The three nearest rows among all rows above each row, by straight-line distance, nearest first (none for the first four rows):
In the rows, zero is written as 128.
0: [128 117 114 132 121 208  32 131 129 107 132 118 142 101 115 156  36 104
 120 117 147 139 197 103 150 136 123 128 105  88 104 124 140 153 105 153
 135 111 175  98 163  90 152 126 134  72 146 198 130 127 128 163  97 113
 116 104 118  59 149 112 139  59 208 102  98 105 106 103 139 105 129  98]
1: [141 169  91 113 129 138 210 155 128 116 151 143 137 128 112 140 140 120
  83  79  80 130 117 171 147  97  96 139 142 139 125 114 137 225  57 124
 109 130 123 130 113 101 154 140 134 102 134 152  77  88 112  94 136  92
 130 140 102 146 129 156 178 147  72 117 118 174 156 115 115 116 135 148]
2: [ 93 121 128 127 138 123 233 146 129 129 169 120 130 103 120 141 221 141
 146 112 146 122 108 114  75 122 124 124 115 161 129 136 132  52 147 121
 134 127  78 167 116 175 124 138 139 148 162 190 146 149  71 135 113 154
 122 134 140 130 128 146 125 193 138 116 115 144 126 137 113 100  92 111]
3: [108 170  36 103 155 144 255 128 100 118 124 140 139 175 118 169 110 132
 133  79 150 123 121 104 129 115 107 123 138 103 130 119 118 191 152 173
 117 120 148 180 121 129 119 107  74 110 127 150  78  77 170 147 132  62
 152 132 118 184 162 185 135 150  78  66 103 112 158 102  86 144 122 116]
4: [105 121 197 131 136 121 147 133 112  95 170 127 116 133 162 136 140 134
 129 174 149 131 152 107 178 142 115 158 136 104 126 116 100 127 137 109
 124 116 142  95 108 114 107 184 165 112 112 128 151 115 125 106 131 152
 147  75 143 126 119  64 139 147 230 115 130 193 142 135 125 131 132 103] => 2 0 1
5: [ 97  78 124 120 128 133 150 148 121 125 129 101 146 116 118 142 140 133
 155 132 116 104 111  89 141 155  93 142  96 108 133 139 152  97 128 182
 130 128  60 141 107 119  88 137 209 143 153 101 173 101  75 157 101 124
 138  92 159 144 142 114 140 184 142 126  97 149 136 114 109 132  99 112] => 2 4 1
6: [125 122 168 138 104 151  33 117 130 133 127 144 138 139 135 132 131 118
 135 141 179 125 125 121 129 143  98 120 111 117 133 117 117 173 101 157
 148 130 105 126  80 125 135  97 107  77 119 136 110 109 142 129  98 124
 150 133 101 139 139 121 136  91 189 150 114 141 131  88 142 132 139 143] => 0 4 5
7: [136 106 131 122 118 103 231 119 146 113 146 124 129 112 113 152 195 127
 152 129 110 126 143 110  87 126 123 133 133 173  99 108 126 139 150 141
 144 133  82 123  86 172 114 147 129 127 119 137 177 141  79 124 119 181
 104 116 151 118 125 146 121 147 138 126 102  44 155 145 112 149  68 139] => 2 5 4
8: [ 85 114 165 147 134 209   1 122 128 115 120 124 153 118 163 147  96 107
 204 156 155 115 121 131 154 112 139 137 142 119 154 127 120 140 106 134
 105 123 145 128 129  92 194 146 120 110 160 162 148 108 144 142 121 144
 122  32 111  96 141 110 139 176 135 115 119  87 119  63 146 125 115 112] => 6 0 4
9: [129 161 194 140 130 177 139 137 106 116 113 115 148 130 120 167  95  99
 115 127 140 133 108 108 130 178 115 152 151 127  94 109 136 154 118 151
 168 108 191 125  99 142 119  94 130  80 139 188 114 114 135 124 123 115
 137 132 119 119 140 144 126  96 184 119 112 255 102 130 140 115 179 119] => 6 4 0
10: [144 139 130 132 118 113 143 137 110 125 107 136 154 131 121 144 141 119
 159 128 124 132 160 141 138 144 114 196 144 104 105  99 149 101 130 115
 164 122 155 112 137 147  84 129  96 128 154 225 131 121 134 147  73 121
 122 163 118 128 116 126 154 124 166 127 105 121 136 129 136 127 201 127] => 9 6 4
11: [151 113 113  85 154  56 211 121 140 107 131 149 112 193 117 152 125 112
 101 102 121 126 112 154 130 113 126  99 126 142 115 114 127 237 109 121
 129 128 133 150 135 131 117 137 119 132 125 127 116 100 133  96 108  50
 133 135 133 165 187 120 162 121  73 121 145 121 128  99 102 105 108 144] => 1 3 7
12: [114 101 128 126 120  88 222 136 124 132 148 125 137  92 118 104 160 164
 147 140  98 116 100 112  77 135 150 135 131 135 130 126 127 126 110 128
 133 115  85 146 126 139  83 149 118 137 131 110 116 119 166 130 125 175
 123 138 115 156 162 140 154 178 148 135 122 125 138 130 110 136 117 156] => 7 2 5
13: [132 166 120 112 150 114 255  98 141 120 129 118 109 106 129 114 178 111
 126 130 132 118 100 131  80 153 130 203 120 165 128 127 128 141 131 170
 124 142 116 170 108 128 119 146 122 122 132 135 137 120 112 111 125 117
 156 108 120 160 135 116 104 158 115 123 136  61 146 140 133 136 108 112] => 7 12 2
14: [116 134 113 108 134 125 104 129 104  99  79 130 144 139 118 118 130 146
  74  81 134 107 112 161 141 111 112  97 134 137 109  87 135 223  38 125
 124 144 130 136 134  91 119 125 134 108 120 167 130 112 127 109 117 136
 114 151  96 135 106 109 173 113  93 126 137 255 152 125  79  76  71 117] => 1 11 6
15: [116 157 101 106 174  93 255 120 140 128 132 143 157 183 117 143 127  85
 121  95 150 112 129 161 158 102  98 103 118 153 123 119 108 159 107 147
 107 126 146 155 163 158 129 160 116 116 106 136  57  90 118 144 125 127
 133 154 103 190 155 127 120 213 126  51 123 111 146 121 127 164  56  92] => 3 11 13
16: [121 129 132 122 142 117  92 127 137 132  79 126 119 117 124 125 218 145
  75 116 145 161 153 142 130 132 116  98 145 111 111 117 142 200 120  59
 117 138 130 121 120 113 122 120 129 118  95 222 106 129 159  74 101 146
 127 163  89 123 131 126 126 112 127 112 116 142 138 105 120  59 122 118] => 14 6 10
17: [150 161 102 138 127 108 255 143 153 136 129  97  88 111 104 120 207 140
 111 131 156 146 104 149  58 123 154 127 125 151 104 140 130  98 130 146
 120 110  75 166 157 131  89 136 138 168 108 105 159 148 122  92 127 142
 157 138 146 170 117 145 110 178 143 125  84  34 131 147 114 162 117 122] => 13 7 12
18: [125 125 130 148  99 157  18 131 127 112 118 123 115 145 122 128 104  87
 199 131 112 133 200 119 126 143 147 128 108 132 131 121 125 207  96  82
 116 117 169  96 119 117 120 121 143  74 135 128 103 139 208 152  82 121
 148 113  93 116 114 130 122  64 100 141 120 208 116 148 135 120 164  91] => 6 0 9
19: [109 117 170 120 134 203  84 111 107 144 192 128 132  73 150 146 147 114
 165 162 137 127 116 141 149 106 111 142 139 136 113 120  86 142 105 127
 108 118 134 127 142 116 206 171 118 109 137 131 161 137 190 124 129 159
 119 140 116  89 117 114 132 125 137 110 142  93 118 120 152 120 130 119] => 8 6 4
20: [ 95 117 165 145 126 124   1 133  87 137 188 135 135 132 141 139 112 117
 141 167 130 142 129 134 142 125 153 146 142 131 200 122 120 125 143 137
 100 137 132 103 147 110 210 181 137 142 165 149 180 106 135 114 164 114
 136  64 123  84 126  80 119 171 139 114 126 124 139  80 166 130 156 120] => 8 19 4
21: [103 122 135 139 124 195  19 136 129 113 147 124 122 131 121 119 128 134
  95 156 128 136  64 131 126 152 147 142 133 108 172 130 125 124 177  82
 118 127 134 112 117 147 110 173 112 159 118 115 109 144 197 124 180 126
 129 117 105 122 116 127 153 108 106 123 142 100 119 138 130 108 116 130] => 19 20 6
22: [117 129 124 121 144 116 136 155 148 122  91 138 172 171 104 135 214 139
  84  83 157 113 158 131 135 139  97 175 147 117 105 118  95 225  50 144
 145 121 128 143 120 117 155 123 119 134  93 223  91 127 149  93 139 135
 112 111 115 129 138 125 147 152  98 106 127 148 146 124  91 120 111 163] => 16 1 14
23: [124 104  50  98 140  88 255 124 148 135 136 139 141 199 130 120 110 116
  97  77 125 148  98 143 156 101 132 121 120 158 122 104 159 194 116 134
 127 133 116 174 129 155 142 137  94  75  93 130 103 111 145 118 137  42
 124 173 151 153 157 128 136 145 105  56 146 110 164 121 109 156  14  98] => 15 11 3
24: [ 92 162  69 140 129 130 172 122 103 109 152 114 137 114 118 149 163 125
 141 118 149 125 119 148  65 125 119 218 114 153 135 108 128  96 122 162
 153 123  83 164 131 157  64 124 118 132 117 117 129 114 152 143 117 132
 150 124 121 147 170 134 112 175 137 104  62  23 116  95 127 130 136 125] => 13 17 12
25: [170  56 140 149 110 132 186 118 127 132 103 134 103 124 112 132 129 130
 137 139  54 127 136 135  93 151  98 101 104 133 148 133 144 121 197 121
 143 135 115 131 100 115 104 112 137 178 103  57 132 151 113 138 139 118
 127 147 119 124 133 132 158 192 126 139 144 140 115 152 124 126 150 147] => 12 5 7
26: [122 174 126 129 147  90 249 151 147 144 125 113 131 189 130 119 133 112
 113  95 126 116 128 132 135  96 134 137 135 141 136 120 141 153 116 187
 124 112 137 126 153 153 136 112  66  86 133  99 113  70 154 150 152 134
 111 126 129 125 132 174 103 143 104  97 169 151 140 156 106 154  47 120] => 15 23 3
27: [120 151 125 121 122 138  18 128 130 109  94 123 162 117 149 181 139 108
 185 154 108 131 148 111 169 156 116 122 132 101 117 118 121 153  95 124
 171 132 141 132 143 117  90 126 124 127 144 209  90 118 148 161  85 141
 117 124  82 107 137 145 127  66 141 151 113 114  98 112 126 140 151 139] => 6 10 18
28: [ 79 106 115 137  99 171  21  83 105 117 141 144 117 124 178 131  96 131
 125 169 141 121  74 124 139 102 119  97 150 126 153 133 103 108 126 134
 124 154 120 125 168  90 205 188  97 160 146 146 182 133 144 139 134 160
 107 100 117 133 170 108 121 204 106 155 105 138 122  98 152 117 197 123] => 20 8 19
29: [125 140 114 133 138 185   1 134 103 136 134 158 146 120 148 136  74 102
 123 168 140 108 177 102 160 134 141 124 135 144 126  95 130 148 107 147
 146 120 169 134 114 128 131 135 156 112 184 170 143  90 151 133  89 121
 132  55 115 118 126  98 122  73 203 119 115 131 137 106 144 134 140 109] => 0 6 27
30: [130 126  28  93 150  82 255 136 124 120 135 135 142 155 109 151 121 109
 111  95 146 112 131 169 127 131 114 141 138 115 130 128 116 155 133 181
 109 110 111 150 133 144  94 117  80 121 141 151  83 101 103 129 124 125
 159 141 114 173 150 187 136 151  84  80 121  96 130 138 124 169  59 141] => 3 15 26
31: [141 122 117 107 155 126 175 177 124 119 108 147 134 194 125 156 142 127
  53 119  92 125 114 154 145 135 105 169 163 143 145  82 155 119  76 138
 129 141 126 142  99 120 138 156 125 116  73  87  78 115  87  95 131  75
 116 121 132 152 151 166 136 114  77  87 190 157 131 153 124  63  38 145] => 1 11 26
32: [ 88 141 130 135 144 161 121 130 123 137  65 114 140 118 121 148 140 121
 168 103 160 138 168 111 138 121 105 195 137  95 142 125 111 171 146  85
 162 140 137 119 128 125  80 108  96 113 156 148  82 144 158 125 143 131
 142 170  65 134 133 125 114 101 151 170 111 136 145 117 140 105 167 117] => 10 27 6
33: [106 117  50 117 138 118 255 101 149 121 133 131 111 143 119 123 146 112
 141  89 176 141 109 119 119 134 134 156 143 132 128 137 123 123 125 130
 127 125 117 127 124 148 140 118  74 146 131  74 114  97  97 133 131 106
 156 154 124 168  95 168 100 138 112 120 117  84 138 155 118 160  92  70] => 30 13 26
34: [144  67 121 120  92  43 155  95 110 127 136 119 123 119 127 122  73 123
 121 128 112 102 122  58 126 141 111   1 127  96 114 131 104 143 213 150
 125 113 114 133 119 133 125 109 144 131 163  83 168 129 129 162 126 120
 111 107 183 141 146 103 105 168  85 126 167 170 131 177 144 153 196 143] => 25 5 12
35: [117 113 101  98 137 108 160 123 115 123 118 137 160 144 135 119 117 144
  84 140 109 108 108 159 160  82 127 171 121 138 109 110 117 238  29 148
 101 124 123 138 120 121 165 106 131 130 141 152 124  97  95  93 137  75
 118 143 102 134 147 141 159 160 127  98 104 181 129  84 142  64  56 122] => 1 14 11
36: [125 142 138 123 116 134  64 124 110 119 133 124 134 111 121 171 131 108
 133 133 119 124 194 132 129 146 110 166 154 124  98 137 149 127 126  82
 130 128 138 132 151 110  79 143  69 139  97 210  93 133 161 114  80 120
 140 164 140 118 168 128 163  44 137 173 106 234 154 123 130 131 175 143] => 10 27 32
37: [126  70 118 142 105  77 132 127 121 131 144 131 114  73 137 103 134 156
 167 138  80 112 118 132 132 148 128   1 123 143 118 119 101 131 135 156
 145 109 124 118 117 152 134 131 108 175 169  56 121 165 150 131 156 135
 129 112 168 149 153 130 103 179 129 101 160 133 137 159 130 127 159 170] => 34 25 12
38: [127 141 130 121 137 140 136 117  98 124  87 113 135 113 127 139 131 108
 177 140 207 134 126 115 144  97 132 126 129 120 148  81 132 178  66 102
 141 122 163 105 134 135  93  85 144  95 140 215  90  78 125 135 121 125
 131 181  79 114 140 127 137  78 136 122 110 254 150 107 141  93 136 144] => 9 32 14
39: [116  72 122 120  80  85 176  66  94 123 154 118 125 117 132 129 101 117
 132 141 156  93 123 115 142 140 109 138 100 124 131 152 114  66 194 132
 127 121  96 130 117 154 109 124 135 137 127 125 131 152 136 112 162 174
 110 116 142 131 157 158 108 189  89 161 146 166 134 122 138 114 233 172] => 34 25 12
40: [119  90 133 131 156 107 157 111 151 124 168 132 169 125 118 112 150 110
 116 136 133 138 126 114 137 150 137 135 118 168 126 128 146 137 108 138
 131 128  74 140 144 126  92 127 194 160 118 157 190 166  27 145 117 119
 124 129 114 109  67 134 130 157 134 143 134 124 155 153 131 141 104 128] => 5 7 2
41: [153  84 101 130 107  93 144  45 119 120 116 123 132 119 150 152 122 120
 132 137 130  94  99  71 122 129 103 134 135 102 129 160 109  68 112 107
 128 112  98 140 140 129 156 133  88 108 154 129 138 129 165 146 125 137
 138 152 135 121 145 134  92 201  93 140 128 193 143 143 136 122 244 152] => 39 34 28
42: [127 194  55 160 149  94 255 113 124 121 125 142 134 126 125 162 119 101
 117  89 147 128 117 171 158 121 114 145 137 122 137 102 127 170 131 179
  95 124 126 122 147 151 121 135  99 108 123 136 114 101  99 114 146  46
 134 163 121 166 147 188 114 139 114 125 132  97 115 124 118 146 148 124] => 30 3 33
43: [187 114 137 117 106  52 139 127 137 132 123 139 120 107 133 130 104 118
 113 122  68 139 134 115 142 133 127  38 103 133 135 139 116  90 184 146
 135 149  91 119 129 140 101  94 127 154 144  49 174 141 137 124 122 169
 138 127 172 131 130 136 154 170 141 150 118 141 122 144 111 133 121 185] => 25 37 34
44: [126 128 129 120  89 177 127  91 129 118 129 103 128 117 138 163  54 105
 200 151 143 101 141 135 155 141 119 143 150 103 100 111 121 125  88 131
 169 122 170 133 135 145 108 101  92 115 166 172  84 102 140 183  92 143
 111 106 133  86 147 126 147  92 189 139 124 137 113 117 137 151 139 102] => 27 10 0
45: [135 215  32  95 129 105 255 117 171 123 142 117 122 145 123 139 163 113
 111  86 154  87  84 112 115 154 128 141 152 141 110 145 112 129 131 190
  93 114 128  99 175 144 113  86  76 129  72  79 130  94  76 124 101 159
 108 148 149 183 163 172 110 158 161 116 148 147 162 165 124 114  82 106] => 33 26 30
46: [ 99 127 126 116 149 108 199 136 110 113 146 113  98  96 115 120 146 152
 146 123 148 114 133 128  73 146 165 190 130 148 134 108 155  71 117 156
 137 106 157 144 116 130  98 138 185 147 169 173 163 166  77 139 118 130
 122 120 168 143  74 153 117 158 120 131 127 151 140 124 111 138 163 145] => 2 40 13
47: [154 193  33 141 135 119 255 129 128 147 138 134  79 141 133 132 201 127
 112 147 139 125  80 149 111 136 131 157 131 125 134 125 126 130 131 161
 129 123 110 174 104 144  87 137 132 112 115 126 124 149 107 123 122 144
 119 183 130 158 128 181 126 173 146 136  78  58 134 177  99 113  95  81] => 17 13 33
48: [ 93  64 101 134 143 106 130 110 103 105 145 111 135  83 131 126 131 137
 122 113 140 107 102  75 128 152 100   1 135 115 141 118 112 138 129 141
 142 114 124 104 134 155 116 153  75 107 134 175 148 114 174 181 153 161
 106  98 145 163 158 116  92 154  67 160 137 192 123  98 164 119 254 171] => 41 34 39
49: [119 143 203 145 146 202   1 123  96 117 161 159 141  80 136 144 139 122
 163 189 129 112 154 107 162 137 139 150 146 139 156 134 125 135 139 133
 135 155 174 139 112 117 155 135 170  94 146 188 130 113 145 120 117 143
 142 130  86  82 141  86 126 113 106 118 130  96 104 118 121 123 126 138] => 19 8 29
50: [113  64 115 138 126  87 152  54 124 119 178 144 141 124 140 137 140 125
 120 151 142 106 120 130 126 142 103 149 136 117 133 113  90 125 191 128
 115 129 107 121 156 133 172 157  60 140 157 164 126 111 186 137 134 107
 122 160 160 137 164 150  92 124  57 160 135 136 119 132 133 129 254 126] => 41 39 48
51: [ 73  80 144 110 120 147 144  86 129 121 150 131 151 108 116 137 132 118
 155 137 107 149 175 113 140 151  90 152 142  76  92 109 112 161 110 124
 161 130 140 112 127 142 134  94  72  87 153 255 114  98 209 151  89  70
 132 148  56 112 125  92 163 119 133 107 112 168 155  72 121  97 166 131] => 10 32 44
52: [124 123  66 136 160 124 255 106 166 149 132 118 101 102 140 139 198 132
 128 108 165 122 114 139 100 122 115 158 129 152 128 124 115  86 107 143
 104 116  92 120 197 172 135 130 140 141 113  91 129 114  70 140 115 132
 151 129 100 149 128 122  91 129 154 108  60  36 128 126  97 122  96 127] => 17 33 13
53: [ 96  94 122 137 156 108 125 128 131 120 155 125 102 141  97 143 181 124
 139 123 173 139 102 118 128 127 113 220 124 140 117 137 159  68 141 159
  95 120  84 130 146 158  77 108  97 141 132  97 112 114  83 120 104 137
 128 112 118 125  81 152  98 138 147 110  60  51 133 126 106 168 138  95] => 24 52 33
54: [ 97  97 125  95 134 126   1 124 122 134 133 125 155 126 144 162 143 115
 211 133 156 137 163 102 178 119 130 125 126 103 120 109 106 161 112 156
 129 138 149 119 115 147 138 130 155 105 164 195 134 106 140 128 138 131
 134  69  80 106 138 100 128 103 222 116  95 118 109 113 134 128 145 102] => 29 27 6
55: [127 107 105 131 143 134 255 145 143 159 148 135 145 114 136 110 141 143
 130 127 109 124  79 125 143 119 158 134 147 155 119 139 139 146 121 175
 154 117 125 140 136 163  71 154  92 146 149 125 140 126  83 133 112 110
 167 166 121 151 127 162  84 162 137  89 132  49 150 149 141 168 115 144] => 13 33 12
56: [117 134 114  92 169 111 171 150 118 133 130 141 170 154 125 151 212 142
  80 141 137 114 154 123 133 111 126 184 118 148 121 117 128 242  26 148
 138 114  85 150 112 146 141 119 129  77 125 254  59 120 172 150 147 135
 144 152  93 146 205 129 136 178  84  92 152 173 150 108 118  78  57 122] => 22 35 1
57: [103 181  77 131 127 109 151 100 132 140 121  96  96 108 123 147 127 126
 115 107 118 108 119  92 118 141 127 196 116 173 148 129 127  60 112 158
 124 109 125 180 176 149  49 112 140 122 108 113  96 106 100 136 120 115
 170 178 109 128 123 170 117 176 135  97  63  47 145  97 106 125  92 105] => 24 53 52
58: [136 192  59 128 145 132 255 149 137 126 144 145 113 106 130 126 135 110
 101  96 124 113 126 133 147 136 133 140 126 173 126 125 127 125 137 123
 110 121 129 122 126 120 134  98 100 130  88 109  75 113 107 127 122  63
 136 102 139 168 110 118  88 147 100  65  88 119 152 131 129 123 124  65] => 33 42 13
59: [130 111 109 122 112 117 251 140 119 104  91 130 141 181 132 123 154 136
 107 124 165 122 107 174 121 143 130 158 124 170 164 149 116 112 130 145
 129 130 146 150 133 124 120 119 134 124 105  64 130 131 134 135 117  72
 146 170 127 116 130 181  81 111 112  93  99 109 134 117 111 119 110  70] => 33 58 13
60: [127 160 142 124 139 120  77 102 101 133 141 124 131 101 144 133 150 127
 138 139 162 115 106 104 124 151 115 144 121 105 101  80 135 186  70 101
 157 125 123 110 100 129 118 105 123 113 119 194  63 119 191 126  85 110
 116 147 116  92 119 145 159  95 180 177 108 140 108 119 152 120 197  91] => 6 27 10
61: [ 71 103 121 128 144 115   1 111 155 144 181 138 144 114 159 143 146 120
 156 170 150 110 153 120 158 136 105 137 135 111 131 119 118 107 143 102
 122 146 128 145 134  91 214 199 137 165 157 158 129 119 183 126 123 171
 130 139 111 126 128  94 108 168 149  93 120 147 137  99 149  97 180 125] => 20 28 19
62: [129 172  40 113 113  90 255 147 115 130 133 103 108 134 110 155 140 124
 132  83 134 130 108 136 141 114 117 119 121 170 136 141 140 147  98 172
  89 101 156 158 127 134 138 116 104  90  97  81  79 116  83 118 125 121
 150 119 133 131 139 152 111 130  82  71 133  91 127 114 148 161 124 111] => 58 30 42
63: [ 91 126 102 135 142 127 107 132 121 123 126 129 126 155 135 156 118 135
  77 113 126 121 143 115 124 101  89 189 164 129  84  87 117 217  38 104
 133 151 122 144 101 147 105 102 146 107  80 149 141 112 167  66  96 105
 118 123 100 123 170 134 124 120  93 105 113 227 161 118 117  76 118 136] => 14 35 22
64: [113 119 175 132 141 193 152 138 101 120 155 127 139 136 147 155  88  97
 160 116 147 137 136 116 138 125 145 141 116 136 144 104  98 138 110 150
 150 126 133 110 130 117 187 153 165 105 137 177 123 107 178 157 112 127
 150  45  57  91 140 128 122 168 117 101  96  84 107  94 139 129 118  95] => 8 19 49
65: [138  73 120 121 116 102 132  63 116 127 154 124 101 101 125 105 124 117
 122 158 123 100 100  74 130 133 120 152 121 113 148 144  99 114 121 127
 121 111 136 124 139 109 155 111  90 115 137  75 150 128 157 131 136 188
 120 127 161 135 161 106  93 190  86 150 148 168 111 160 161 123 249 153] => 41 39 50
66: [110 109 100 109 129 109 108 110 126 144 130 125 122  81 116 130 146 162
 141 114 140  95 113 137 131 135 142 135 113 161 122 120 127  61 144 138
 115 139 115  96 115 128  72 132 105 135 126 149 148 105  85 108 128 161
 114 154 123 165  35 142 125 178 153 125  82 131 163 121 100 150 102 109] => 53 46 40
67: [127  70 145 117 131 123 112  39  79 132 131 116 143 115 134 111 113 156
 125 182 108 136  61  78 130 125 121 117 118 101 149 154 117 131 216  86
  99 108 112 145 114 116 152 147  51 126 127  96 137 111 178 155 118 146
 117 135 121 141 156 135  96 136 133 135 136 149 137 123 132 136 126 136] => 65 41 50
68: [116 124 123 126 116 106 166 141 112 152  87 128 182 155 142 121 213 122
  59 101 127 120 157 148 132  92 120 212 150 125 127 135 125 236 107 106
 128 142 132 112 141 131 140 153 127 102  97 241  80 123 148  98 133 102
 116 164 138 141 191 131 130 117  79 113 138 119 140 133 122  74 103 140] => 22 56 16
69: [133  98  78 125 144 106 134 180 136 131 132 141 141 194 125 131 156 112
  72  89  77 123 126 173 174 115 113 148 157  99 140 137 103 235  62 143
 112 119 123 135 124 128 173 134 151 100 139 201  95 121 126  99 153  61
 139 140 124 118 172 137 201 144  55  97 176 138 162 115 143  85   1 120] => 35 1 68
70: [148 121 208 160 147 209   1 108 122 106 127 156 123 126 123 123 136 112
 182 146 119 102 113 106 141 108 105 124 113 123 140 108 107 122 116 136
 125 111 115 103 122 126 114 119 134  77 181 142 115 116 145 102 111 143
 148 147 129  88 147 132 156 147 220 117 148 123 119  77  94 106 115 113] => 6 49 8
